Below are the code and all the weights of a small trained network. Each question names an input and a class and asks about switching units off, where a switched-off unit gives its printed mean instead of its output.

import numpy as np


def w(rows, s, z=0):
    codes = np.array(rows[::2]) - 128.0
    scale = np.full(codes.shape[1], s)
    scale[-1] = z or s
    return codes * scale


def f(y):
    return y / 2 * (1 + np.tanh(0.7978845608 * (y + 0.044715 * y**3)))


def log_softmax(a):
    a = a - a.max(-1, keepdims=True)
    return a - np.log(np.exp(a).sum(-1, keepdims=True))


def net(x, mask):
    res = np.array(x, float).reshape(1, 3) / 4 @ E
    y = f(res @ A[0][:, :-1].T + A[0][:, -1])
    res = res + np.where(mask, y, B[0][:, -1]) @ B[0][:, :-1]
    return log_softmax(res[-1] @ U[:, :-1].T + U[:, -1])


A, B = {}, {}
E = w([
[54,141,147,228,56,167,229,150,176],'x0',
[186,124,113,164,236,132,202,136,155],'x1',
[207,135,130,121,84,153,210,105,3],'x2',
],0.005)
A[0] = w([
[137,126,123,116,125,122,139,132,127,254],'neuron 0',
[86,145,124,184,54,107,231,134,185,116],'neuron 1',
[161,124,133,92,165,133,75,120,111,81],'neuron 2',
[169,131,128,102,87,115,211,145,24,109],'neuron 3',
[81,119,105,118,155,115,86,151,223,105],'neuron 4',
[72,132,134,176,73,133,212,132,165,102],'neuron 5',
[92,124,127,138,160,129,65,139,210,88],'neuron 6',
[137,133,126,134,131,135,125,126,129,155],'neuron 7',
[162,123,123,144,249,120,217,141,160,85],'neuron 8',
[174,131,126,82,188,111,51,119,81,132],'neuron 9',
[95,133,133,179,81,157,184,121,166,105],'neuron 10',
[151,119,131,150,254,132,209,110,157,98],'neuron 11',
[115,128,140,145,145,127,100,131,160,191],'neuron 12',
[81,110,130,99,9,125,60,120,104,99],'neuron 13',
[167,136,129,126,101,141,173,127,38,86],'neuron 14',
[150,123,134,141,185,139,159,136,139,166],'neuron 15',
[165,140,119,68,184,128,65,127,94,104],'neuron 16',
[168,138,125,86,180,122,59,136,93,91],'neuron 17',
[161,117,125,126,96,135,164,130,61,74],'neuron 18',
[182,120,117,127,86,140,178,115,40,126],'neuron 19',
[80,133,137,96,11,126,57,128,103,93],'neuron 20',
[142,119,116,97,144,116,109,112,127,68],'neuron 21',
[149,129,123,95,169,111,83,116,101,88],'neuron 22',
[84,129,136,132,173,128,64,130,227,97],'neuron 23',
],0.0097,0.0056)
B[0] = w([
[51,143,130,48,137,211,1,117,70,230],'neuron 0',
[149,43,130,106,133,146,146,147,102,254],'neuron 1',
[155,86,132,149,129,114,175,150,134,143],'neuron 2',
[112,151,135,118,230,126,125,112,163,229],'neuron 3',
[131,142,139,120,210,108,145,108,156,197],'neuron 4',
[165,50,131,121,136,131,161,144,112,227],'neuron 5',
[140,136,141,140,203,102,157,118,163,182],'neuron 6',
[123,129,128,120,127,136,115,129,128,144],'neuron 7',
[223,182,116,164,100,110,105,159,134,204],'neuron 8',
[128,64,132,113,115,161,138,137,99,202],'neuron 9',
[149,66,130,129,124,125,160,144,123,203],'neuron 10',
[208,183,118,152,93,116,96,155,128,205],'neuron 11',
[90,141,129,90,168,168,71,102,93,184],'neuron 12',
[214,196,129,158,107,137,91,153,113,193],'neuron 13',
[138,137,139,144,197,102,155,118,167,188],'neuron 14',
[117,158,129,116,109,158,71,124,100,179],'neuron 15',
[151,68,134,124,123,136,157,146,117,179],'neuron 16',
[158,70,127,138,134,134,167,148,123,167],'neuron 17',
[157,131,138,147,180,95,153,127,164,159],'neuron 18',
[105,137,135,118,200,118,109,101,157,221],'neuron 19',
[212,184,98,157,112,121,89,167,133,192],'neuron 20',
[158,104,128,145,130,102,175,149,144,116],'neuron 21',
[151,85,127,146,126,127,167,145,136,145],'neuron 22',
[134,140,143,133,227,117,144,105,159,204],'neuron 23',
],0.027,0.0053)
U = w([
[134,21,140,108,116,154,165,157,87,118],'0',
[90,160,167,120,201,86,128,50,219,89],'1',
[189,213,95,188,80,116,79,171,117,97],'2',
[1,142,121,74,67,155,91,62,83,253],'3',
[99,129,125,170,82,70,179,108,164,68],'4',
],0.009,0.0036)

Each question gives the input, the list of numbers given to net, and the class t.
The units are the neurons (one row each of A and B). Each row of codes is followed by its name. A weight is (code - 128) times the scale printed after its matrix; where a second scale follows, it is the last column's (A, B and U).
mask holds one flag per neuron, in row order. A switched-off neuron (its flag False) gives its mean, the last column of its row in B, instead of its output. The means were averaged over made-up inputs and are rounded, as every weight is.
A unit's drop is (log p(t) with every unit on - log p(t) with that unit switched off) / (log p(t) with every unit on - log p(t) with every unit switched off).
The circuit of an input: a set's keep is (log p(t) with only the set's units on - log p(t) with every unit switched off) / (log p(t) with every unit on - log p(t) with every unit switched off). Starting from the 12 units with the biggest drops (on a tie, the unit counted first), units are removed one at a time, each time the one whose removal leaves the highest keep (on an exact tie, the one counted first), for as long as the keep stays at least 0.8.
units of the circuit, in order: the units of the circuit, biggest drop first
top k neurons: the k neurons with the biggest drops, biggest first
drop when u is switched off: that unit's drop, to one decimal
input [0,6,7], class 1: units of the circuit, in order -> neuron 3
input [-7,4,8], class 1: top 3 neurons -> neuron 3; neuron 19; neuron 14
input [8,-6,-8], class 0: top 4 neurons -> neuron 1; neuron 5; neuron 10; neuron 3
input [6,7,-4], class 2: top 3 neurons -> neuron 8; neuron 11; neuron 9
input [-3,-4,-2], class 2: top 4 neurons -> neuron 1; neuron 20; neuron 13; neuron 5
input [-6,7,-5], class 2: top 2 neurons -> neuron 8; neuron 11
input [-3,-5,6], class 1: top 2 neurons -> neuron 3; neuron 19
input [-4,-1,5], class 1: top 4 neurons -> neuron 1; neuron 3; neuron 19; neuron 5
input [-1,-3,-1], class 3: top 2 neurons -> neuron 8; neuron 11
input [-7,6,-1], class 0: top 2 neurons -> neuron 9; neuron 16
input [-5,0,-5], class 0: top 2 neurons -> neuron 9; neuron 3
input [-7,7,8], class 1: top 4 neurons -> neuron 3; neuron 19; neuron 14; neuron 1
input [1,-4,-1], class 2: top 2 neurons -> neuron 20; neuron 13
input [-6,-8,5], class 2: units of the circuit, in order -> neuron 20
input [8,-8,-7], class 0: drop when neuron 10 is switched off -> 1.1
input [3,-1,3], class 3: drop when neuron 6 is switched off -> 0.1
input [3,5,0], class 2: drop when neuron 8 is switched off -> 0.1
